Below are the code and all the weights of a small trained network. Each question names an input and a target symbol and asks about switching units off, where a switched-off unit gives its printed mean instead of its output.

import numpy as np


def w(rows, s, z=0):
    codes = np.array(rows[::2]) - 128.0
    scale = np.full(codes.shape[1], s)
    scale[-1] = z or s
    return codes * scale


def f(y):
    return np.maximum(y, 0)


def softmax(a):
    e = np.exp(a - a.max(-1, keepdims=True))
    return e / e.sum(-1, keepdims=True)


def log_softmax(a):
    a = a - a.max(-1, keepdims=True)
    return a - np.log(np.exp(a).sum(-1, keepdims=True))


def net(x, mask):
    ids = ['Ωβεζφψ'.index(c) for c in x.split()]
    T = len(ids)
    res = E[ids] + P[:T]
    r = res
    for j in range(3):
        rows = slice(3 * j, 3 * j + 3)
        q, k, v = (r @ M[0][rows].T for M in (Q, K, V))
        z = softmax(np.where(np.tri(T) > 0, q @ k.T / 3**0.5, -1e9)) @ v
        o = O[0][rows]
        res = res + np.where(mask[j], z, o[:, -1]) @ o[:, :-1]
    y = f(res @ A[0][:, :-1].T + A[0][:, -1])
    res = res + np.where(mask[3:15], y, B[0][:, -1]) @ B[0][:, :-1]
    return log_softmax(res[-1] @ U[:, :-1].T + U[:, -1])


Q, K, V, O, A, B = {}, {}, {}, {}, {}, {}
E = w([
[194,82,76],'Ω',
[140,73,52],'β',
[97,116,64],'ε',
[155,60,1],'ζ',
[165,226,144],'φ',
[98,112,142],'ψ',
],0.0082)
P = w([
[177,244,138],'0',
[134,87,52],'1',
[136,75,64],'2',
[146,69,78],'3',
[161,59,91],'4',
[180,78,111],'5',
],0.011)
Q[0] = w([
[234,122,54],'h0',
[159,83,29],'h0',
[85,120,195],'h0',
[37,176,208],'h1',
[48,221,191],'h1',
[189,48,8],'h1',
[218,120,79],'h2',
[190,95,138],'h2',
[158,152,37],'h2',
],0.014)
K[0] = w([
[146,246,161],'h0',
[152,187,174],'h0',
[107,53,41],'h0',
[94,29,56],'h1',
[134,30,38],'h1',
[124,246,166],'h1',
[117,194,240],'h2',
[166,191,197],'h2',
[148,192,133],'h2',
],0.014)
V[0] = w([
[98,94,131],'h0',
[178,110,71],'h0',
[87,159,26],'h0',
[147,125,120],'h1',
[97,119,85],'h1',
[37,160,104],'h1',
[114,182,220],'h2',
[92,137,168],'h2',
[132,212,247],'h2',
],0.013)
O[0] = w([
[149,68,176,2],'h0',
[193,185,66,180],'h0',
[203,107,80,195],'h0',
[130,174,107,151],'h1',
[204,163,97,76],'h1',
[221,4,158,92],'h1',
[19,66,140,158],'h2',
[86,75,200,77],'h2',
[47,98,82,221],'h2',
],0.011,0.005)
A[0] = w([
[248,219,139,47],'n0',
[95,178,171,41],'n1',
[71,190,109,40],'n2',
[166,109,219,215],'n3',
[157,42,175,197],'n4',
[104,140,49,47],'n5',
[128,69,72,255],'n6',
[23,137,78,17],'n7',
[147,40,114,76],'n8',
[167,171,255,18],'n9',
[185,75,127,151],'n10',
[178,12,127,72],'n11',
],0.009,0.008)
B[0] = w([
[96,56,100,203],'n0',
[73,36,148,128],'n1',
[92,64,84,144],'n2',
[115,171,255,132],'n3',
[101,142,186,147],'n4',
[131,61,170,178],'n5',
[160,200,207,252],'n6',
[116,89,73,190],'n7',
[146,249,148,147],'n8',
[67,250,228,128],'n9',
[174,148,135,151],'n10',
[121,239,39,141],'n11',
],0.0082,0.015)
U = w([
[108,188,25,160],'Ω',
[161,120,125,205],'β',
[183,191,211,183],'ε',
[199,25,77,17],'ζ',
[120,49,86,1],'φ',
[88,131,254,235],'ψ',
],0.0079)

Each question gives the input, a string of symbols that net reads in full, and the target symbol t.
The units are the heads (3 rows each of Q, K, V and O) and the neurons (one row each of A and B). Each row of codes is followed by its name. A weight is (code - 128) times the scale printed after its matrix; where a second scale follows, it is the last column's (O, A, B and U).
mask holds one flag per unit, heads first, then neurons. A switched-off unit (its flag False) gives its mean, the last column of its rows in O or B, instead of its output. The means were averaged over made-up inputs and are rounded, as every weight is.
A unit's drop is (log p(t) with every unit on - log p(t) with that unit switched off) / (log p(t) with every unit on - log p(t) with every unit switched off).
The circuit of an input: a set's keep is (log p(t) with only the set's units on - log p(t) with every unit switched off) / (log p(t) with every unit on - log p(t) with every unit switched off). Starting from the 12 units with the biggest drops (on a tie, the unit counted first), units are removed one at a time, each time the one whose removal leaves the highest keep (on an exact tie, the one counted first), for as long as the keep stays at least 0.8.
units of the circuit, in order: the units of the circuit, biggest drop first
most important unit: the unit with the biggest drop
k most important neurons: the k neurons with the biggest drops, biggest first
heads that matter: for each layer, one digit per head in row order, 1 if its drop is at least 0.15 and else 0, layers parted by /
drop when u is switched off: that unit's drop, to one decimal
input φ ε Ω β, target φ: heads that matter -> 101
input ψ Ω ε ε, target ψ: units of the circuit, in order -> [h0, n6, h2]
input ζ Ω ψ Ω ε, target ζ: units of the circuit, in order -> [h2, n0, h0]
input ε Ω ψ ε Ω, target ε: most important unit -> n6
input ζ ζ ε Ω ψ β, target ζ: units of the circuit, in order -> [n0, h2, h0]
input ψ Ω ψ φ ψ, target ε: 2 most important neurons -> [n0, n7]
input ε ψ φ Ω, target ε: heads that matter -> 010
input φ Ω ψ Ω φ, target φ: heads that matter -> 001
input ψ ψ ψ ψ ψ, target ε: units of the circuit, in order -> [n0, h2, n7]
input ψ ψ ψ ψ ζ, target ψ: units of the circuit, in order -> [n6, h2]
input ψ ψ φ Ω, target ψ: 2 most important neurons -> [n6, n4]
input φ ψ ψ Ω Ω, target φ: 3 most important neurons -> [n7, n5, n2]
input ε ψ ε ε, target ε: drop when h2 is switched off -> 0.1
input ψ ψ ζ ε ε ζ, target ψ: most important neuron -> [n6]
input ψ ψ φ ψ ε, target ψ: drop when h2 is switched off -> 0.2
input ψ ε ψ Ω ψ Ω, target ψ: drop when n6 is switched off -> 0.2
